20, 5, -21, -57, -26, 27, 59, -2, 2, -6, 2, -11, 7, 3, 13, -1, 28, 23, -1, 8, -19, -12, 6, 7, -7, 16, 46, -8, 25, -5, -13, -2, -2, -4, -14, -12, 1, -17, 35, -5, 34, -3, -17, -35, 22, -15, 16, 9, 20, -3 -> ph
18, -7, -2, -21, -2, 3, 8, -2, -5, 2, 5, -15, 8, -2, 11, -6, 25, 3, 3, 10, -16, -6, -4, 14, -3, 19, 31, -2, 13, 0, -6, 10, 3, -5, -10, 0, -4, -7, 10, -10, 25, 3, -16, -24, 7, 2, 3, 7, 11, 0 -> bz
14, 10, -9, -78, -9, -14, 27, -8, 7, -11, 8, 5, 4, -4, 19, 7, 26, -2, 23, 19, -13, 12, 0, 35, -19, -1, 34, -17, 2, 3, -1, -10, 21, 8, -18, -8, 11, -7, 21, 15, 35, 0, -2, 7, 39, -10, 6, 9, 3, 0 -> sj
14, -7, -14, -5, -1, 30, 22, -2, -4, 4, 10, -23, 6, -12, 1, -13, 12, 15, -10, 24, -4, -21, -2, 11, 14, 18, 49, 12, 14, -2, -16, -5, -4, -7, 5, -15, -6, -18, 9, -14, 21, 3, -18, -40, 8, 6, 4, 15, 14, -1 -> bz
1, 14, -10, 5, 13, 10, 20, 1, -1, 3, -2, 5, 0, 0, 15, -7, 5, 10, 12, 15, 0, -3, 3, 29, -1, 10, 23, -3, 1, 2, -12, -1, 21, 9, -6, -8, 7, -6, 1, 12, 15, -7, -1, -4, 15, -7, 10, -7, -7, -1 -> sj
6, 11, -19, -40, -5, 36, 45, -1, -3, -3, -16, -15, 4, -19, 2, -9, 22, 18, -5, 13, -4, -20, 1, -12, 25, 20, 35, 8, 13, -7, -9, 2, -8, -6, -8, -12, 1, -11, 10, -11, 23, 1, -19, -30, 3, -6, 12, 1, 17, 0 -> bz
-1, 16, -5, -38, 8, -17, 8, -6, 4, -4, 0, 15, -3, -3, 20, 3, 18, -3, 22, 14, -3, 13, -5, 24, -4, -7, 6, -14, -6, 8, 3, -8, 21, 12, -14, 0, 16, 8, 2, 20, 24, 1, 2, 24, 26, -11, 3, -1, -11, 3 -> sj
14, -4, -3, 40, 2, 9, -5, 3, -12, 16, 2, -8, 23, 19, 23, -6, 22, 17, 4, -19, -31, -9, -7, 12, -15, 48, 18, -2, 14, -9, -1, 22, 13, -1, -15, 12, -3, -1, 7, -20, 21, -2, -19, -44, -13, 2, 11, -15, 3, -1 -> ph
13, 2, -12, -14, -6, 6, 18, -4, 6, -3, 10, 3, -7, 0, 20, -13, 32, 12, -6, 13, -1, 0, -2, 12, 2, 12, 25, -18, 5, 8, -18, -14, 1, -1, -7, -12, 1, -1, 21, 5, 27, 1, -3, -7, 21, -13, 5, 13, 3, 3 -> sj
11, 26, -1, -33, 29, -6, 24, -3, 4, -5, 17, -1, 7, 1, 15, 8, 28, -7, 11, 26, 0, 8, 5, 78, -4, 15, 59, 1, 0, -3, -12, -17, 29, 6, -2, -12, 3, -27, 6, 15, 17, -3, 1, -19, 38, -17, 0, 10, -26, 0 -> sj
0, -15, 3, -10, -16, 2, -4, -1, 2, 1, -11, 8, -15, 5, 12, 3, 30, 4, -13, -19, -8, 0, -15, -64, 13, 2, -40, -13, 0, 7, 8, 4, -26, -6, -9, 4, -2, 37, 3, -7, 20, 13, -2, 12, -10, -5, 4, 7, 23, 0 -> ph
-5, 29, -4, -22, 29, -4, 9, -5, 2, -8, 8, 4, 4, -12, 1, -14, 2, -4, 18, 38, 13, 6, 8, 69, 2, 3, 48, 7, -8, -1, -9, -17, 33, 11, 3, -14, 9, -25, -7, 23, 7, -7, 7, 8, 32, -4, -5, 0, -25, 6 -> sj
-1, 13, -13, -36, -4, -6, 19, -3, 10, -6, -1, 14, -12, -4, 18, -13, 32, 12, 3, 10, 9, 6, -6, -6, 8, 3, 8, -19, -16, 11, -10, -13, 2, 1, -12, -10, 9, 8, 13, 15, 27, 4, 5, 22, 25, -16, 7, 3, 10, 4 -> sj
19, -8, -1, -55, -4, -1, 14, 0, 0, -4, -1, -10, 2, -14, 6, 19, 15, -10, 6, 21, -16, -3, -6, 19, -2, -8, 25, 2, 4, 2, 2, -4, 2, 1, -6, -2, -3, -2, 10, 0, 25, 6, -11, -9, 19, -5, -2, 16, 11, 3 -> bz
6, -12, 8, 78, 15, -1, -8, -2, -4, 19, 8, 10, -8, 23, 28, 21, 5, 10, -3, -4, -12, 2, -6, 6, -11, 5, -20, -20, -7, 13, -12, -2, 9, 13, -1, -1, 3, 29, 4, 4, 25, 3, -3, 8, -7, -16, 7, 9, -8, 2 -> ph
7, 25, -14, -4, 4, 10, 45, -1, 4, -5, 10, 7, 3, 13, 23, 5, 13, 16, 8, 11, -4, 1, 11, 57, -15, 13, 46, -12, 2, -2, -17, -17, 20, 10, -9, -16, 7, -23, 26, 12, 22, -9, -2, -20, 32, -27, 10, 6, -15, 1 -> sj
-5, 28, -3, -40, 7, -9, 29, 3, 7, -9, 0, 21, -6, 2, 18, 11, 34, -4, 11, 2, -1, 17, 3, 26, 1, 4, 10, -10, -8, 4, -1, -13, 10, 11, -8, -4, 10, 0, 10, 9, 13, -3, 8, 12, 29, -28, 3, 4, -16, 1 -> sj
-3, 22, -11, -40, 6, -14, -17, -2, 6, 1, 5, 8, 18, 3, 31, -49, 57, 5, 19, -2, 3, 12, -9, 18, -2, 51, 27, -19, 5, 6, -2, 10, 21, -5, -29, 5, 3, -5, -2, 12, 34, 1, 4, 3, 20, 7, 2, -8, -4, 1 -> sj
21, -6, -9, 6, 2, 8, 22, -4, 0, 4, 5, -4, 2, 1, 16, 8, 16, 7, 0, 25, -14, -6, 0, 33, -3, 6, 37, -10, 4, 6, -21, -12, 10, 5, -3, -13, 1, -3, 16, 3, 26, 4, -12, -17, 21, -18, 2, 23, 2, 1 -> bz
9, -8, -13, -14, 8, 26, 2, -4, 3, 5, 0, -23, 4, -26, 0, -30, 15, 7, -3, 39, 8, -24, -9, 4, 17, 15, 49, 9, 7, 6, -17, -1, 3, -7, 1, -14, -6, -12, -1, -4, 26, 9, -15, -19, 13, 18, -4, 14, 16, 5 -> bz
6, 4, -3, -4, 18, 8, 13, -4, 6, -3, 9, -5, -7, -10, 13, 3, 18, -4, 0, 29, 9, -7, -2, 36, 17, 3, 36, 3, -4, 5, -15, -20, 5, 2, 6, -14, -1, -10, 3, 7, 17, 3, -2, -9, 22, -9, -2, 19, -11, 2 -> ph
-7, 37, -15, -61, 12, -3, 37, -1, 5, -14, 1, 8, 1, -15, 3, -7, 5, 2, 21, 30, 13, 2, 10, 54, 3, -5, 46, 2, -5, -3, -12, -21, 31, 10, -4, -17, 14, -27, 2, 24, 10, -7, 6, 12, 42, -14, 1, -1, -16, 2 -> sj
-18, 41, -16, -36, -4, -11, 24, 1, 11, -11, 3, 32, -4, 13, 19, -24, 17, 11, 18, -14, 19, 23, 8, 10, -5, 12, 0, -25, -8, -2, -4, -11, 13, 3, -18, -8, 16, -3, 11, 21, 4, -16, 15, 27, 23, -20, 13, -18, -15, 1 -> sj
3, 16, -1, -78, -16, -21, 27, -2, 7, -17, -6, 13, -1, -3, 8, 21, 22, -12, 22, -9, -18, 18, 1, 4, -10, -9, -2, -9, -1, -3, 17, -4, 5, 5, -21, 4, 11, 4, 13, 10, 19, -3, -1, 16, 35, -17, 8, -7, 4, -2 -> sj
6, -8, -9, -28, -25, 15, 28, -3, 4, -3, -10, 5, -15, -4, 3, 2, 8, 16, -10, 3, 3, -8, -2, -47, 6, -13, -14, -17, 1, 6, -7, -7, 5, -1, -7, -10, 7, 20, 19, 3, 19, 9, -5, 12, 3, -6, 10, 10, 27, 2 -> ph
16, -9, -5, -24, -6, 3, 10, -6, 3, -4, 2, 1, 0, -7, 17, 2, 23, 4, 4, 23, -8, 0, -10, -4, -3, 1, 15, -13, 1, 11, -9, -4, 9, 4, -13, -6, 2, 11, 13, 6, 35, 9, -6, 5, 15, -3, 1, 15, 14, 3 -> bz
1, 7, -10, 6, -2, 16, 28, 1, 2, 0, -1, 1, -4, 3, 12, 3, 10, 15, -5, 3, -1, 2, 3, 4, 9, 7, 16, -1, 4, -1, -13, -6, -5, 2, -2, -10, 1, -3, 13, -1, 15, -2, -5, -16, 10, -15, 7, 6, 3, 0 -> bz
1, 30, -6, -56, 6, -11, 33, -2, 6, -11, 4, 11, 1, -2, 17, 8, 22, -2, 20, 10, -4, 12, 7, 49, -6, 1, 32, -3, -1, -7, -6, -18, 23, 16, -14, -9, 11, -13, 14, 16, 16, -7, 3, 2, 39, -24, 6, -1, -17, 1 -> sj
6, 4, 1, 40, 26, 10, 9, 0, -2, 3, 10, -2, -5, 3, 13, 2, 18, 1, -9, 19, 3, -5, 0, 42, 8, 15, 33, 2, -3, 3, -18, -10, 6, 4, 9, -9, -4, -8, 0, 2, 12, 4, -3, -21, 12, -10, 1, 16, -13, 3 -> bz

11, -13, -11, -1, 0, -4, 4, 11, 5, -8, -11, 3, -7, 3, 15, 0, 1, 3, -7, 1, 5, -1, -2, -13, -13, 2, -10, 2, 2, 3, -3, 1, 3, 0, 1, 1, 11, -13, -3, 2, -4, -13, 4, 3, 14, 14, -10, -13, -9, 0 -> W
-9, 8, -19, 5, -1, -7, 12, -9, -5, -9, -31, -6, -2, -7, -8, -11, -6, 9, 5, -12, 9, 3, 0, 4, -5, -5, -3, 2, 13, 5, -5, -5, 20, 0, 21, -2, 14, -7, 4, 10, 20, 2, 10, -2, -3, -10, -15, 2, -30, -18 -> Z
5, 15, -14, -14, -1, 23, -6, -7, 1, 20, -6, -19, 21, 9, -18, -23, -7, 21, 23, -5, -23, -4, -16, 5, 3, -26, 8, -21, -12, 6, -7, 0, 38, -9, -11, -28, -26, -4, -15, 26, 51, -9, 24, -16, -1, -24, 24, 5, -1, -8 -> Z
-6, -31, 9, -2, -30, 9, 33, 35, 24, -8, -6, 6, -12, 22, 23, 15, 10, -20, 16, 15, -17, -11, 3, -3, -10, -19, -2, 7, -10, -4, 0, 9, -34, 3, -14, 9, 12, -38, 2, 6, -1, 16, -7, 9, 2, 40, -14, 5, -25, 7 -> G
-10, 26, -16, -10, 6, 4, 11, 6, -8, 5, -8, 3, 11, -15, -10, -15, -10, -5, 0, 2, 1, -5, -1, 17, -1, 3, 2, 1, -2, -7, 13, -6, 3, 2, 12, 6, -6, 5, 7, -25, 10, 5, -14, -7, 4, -18, 6, 17, 18, -2 -> E
2, 23, 1, -3, 1, -2, -15, -29, -34, 9, 24, -3, 19, -15, 7, -32, -33, 16, -26, 2, -11, 7, 3, 1, -16, 4, -2, -12, 3, -7, -10, -3, 26, 5, 29, -25, -21, 7, -2, -12, -2, -4, -3, 5, -15, -24, 46, -10, 33, -5 -> Z
14, -20, -3, -12, -28, -6, -12, -25, 7, -24, -2, -20, 1, 37, -15, 20, 6, 23, 3, -12, -26, 18, 13, -26, 3, -16, 16, -19, 7, -22, -12, -1, 9, -3, 9, -13, 3, -6, -9, -13, -20, 5, 13, -2, -1, -13, -15, 21, -23, 7 -> G
-28, 17, -15, -4, 2, -8, 0, 0, -4, -5, -11, -13, 0, -12, 9, -16, -19, -20, 21, -9, 3, 4, 9, 34, -4, 16, 2, -18, 2, -7, 3, 0, 19, 0, 43, -1, 12, -9, -15, 14, 11, 8, -1, 0, -23, 8, 34, -1, -7, -16 -> H
6, -23, -32, -11, -11, -4, 31, 9, 11, -20, -39, -6, -25, -3, 18, -20, -7, 7, 0, -7, -4, -1, -5, -13, -20, -2, -14, -11, 22, -3, -24, -4, 26, -6, 38, -5, 24, -35, -11, 14, 11, -7, 19, 14, -5, 31, -21, -12, -40, -4 -> L
-12, -1, 3, 4, 6, -13, -8, -13, -2, -10, 9, 4, -2, 1, 1, 6, -2, 5, -8, -8, 2, 10, 10, 6, -2, 7, -1, -11, 4, -3, 0, 4, 6, 3, 13, 1, 4, 7, -5, -12, -18, 2, -1, 5, -12, -1, 2, -5, 1, 0 -> C
21, -15, -28, -20, 24, -1, 37, -14, 5, -25, -39, 8, -24, -10, -6, -12, -15, -10, -29, -8, -12, -7, 10, -18, -27, 23, -7, -26, 26, 1, -3, -8, 24, -21, 43, 11, 23, -11, -12, -30, -30, -15, 10, 7, 24, 19, 1, -6, -43, 0 -> D
17, 16, -11, -12, 13, 5, -4, -17, -11, -1, -5, -1, 9, -12, -6, -9, -12, 5, 9, 5, -8, -4, -14, 4, -12, -2, 6, -17, -4, 5, 7, 2, 3, -10, 1, -13, -7, 3, -8, -5, 13, -10, 5, -12, 7, -12, 24, 10, 12, 2 -> H
-11, -10, -10, -7, -4, -12, 10, -24, -6, -16, -29, -5, -2, -1, -2, 8, -5, -12, 8, -20, -1, 2, 6, -3, 9, -2, 2, -6, 7, 0, -1, 1, 9, -4, 14, 8, 21, -6, 3, 22, 12, 3, 10, 4, -6, 10, -4, 5, -17, -4 -> C
-13, -18, -23, -9, 11, 3, 16, -2, 13, -26, -32, -8, -20, -11, 12, 0, 6, -13, 12, -16, -6, -17, -1, -3, -15, 6, -3, -12, 10, -4, -2, 1, 20, -4, 27, 16, 26, -28, -15, 12, -9, -9, 19, -1, 7, 37, 2, -6, -24, 1 -> G
0, -2, -11, 0, -30, 1, -3, -10, 2, -10, -13, -17, -19, 5, -9, 18, 10, 22, 8, -14, 0, 10, -1, -11, 7, -14, 12, 1, 7, -1, -7, -2, 5, 1, -4, -1, 9, -9, 7, 4, 5, 0, 15, -2, 2, -8, -35, 8, -4, 1 -> Z
4, 3, 5, -19, 1, -1, 7, -13, -10, -10, 6, 6, 4, -8, -24, -1, -10, 5, 6, 5, -14, 13, -1, -5, 4, -8, 5, -5, 10, 1, 3, -8, 4, -6, 11, -12, -11, 14, -2, -11, -5, 1, -3, 2, 7, -20, -4, 8, -7, -2 -> E
15, 17, -17, -12, 3, -12, -8, -21, -12, -8, -7, -3, -4, -7, -7, -10, -16, 12, -20, -5, 4, 28, 5, -2, 2, 2, 0, -10, 17, -2, -4, -7, 19, 2, 25, -10, -5, 18, 8, -10, -5, -7, -2, -1, 2, -24, -10, 3, -2, 2 -> Z
19, 19, -6, -14, -9, -26, -18, -50, -37, -28, 1, -5, 12, -5, 3, 1, -30, 14, -2, -1, 1, 20, 4, -8, -21, 8, 12, -14, -5, 2, -1, -16, -14, 7, 19, -20, -5, 18, 16, -13, -21, -8, 2, -3, -3, -34, 26, 6, 17, -7 -> T
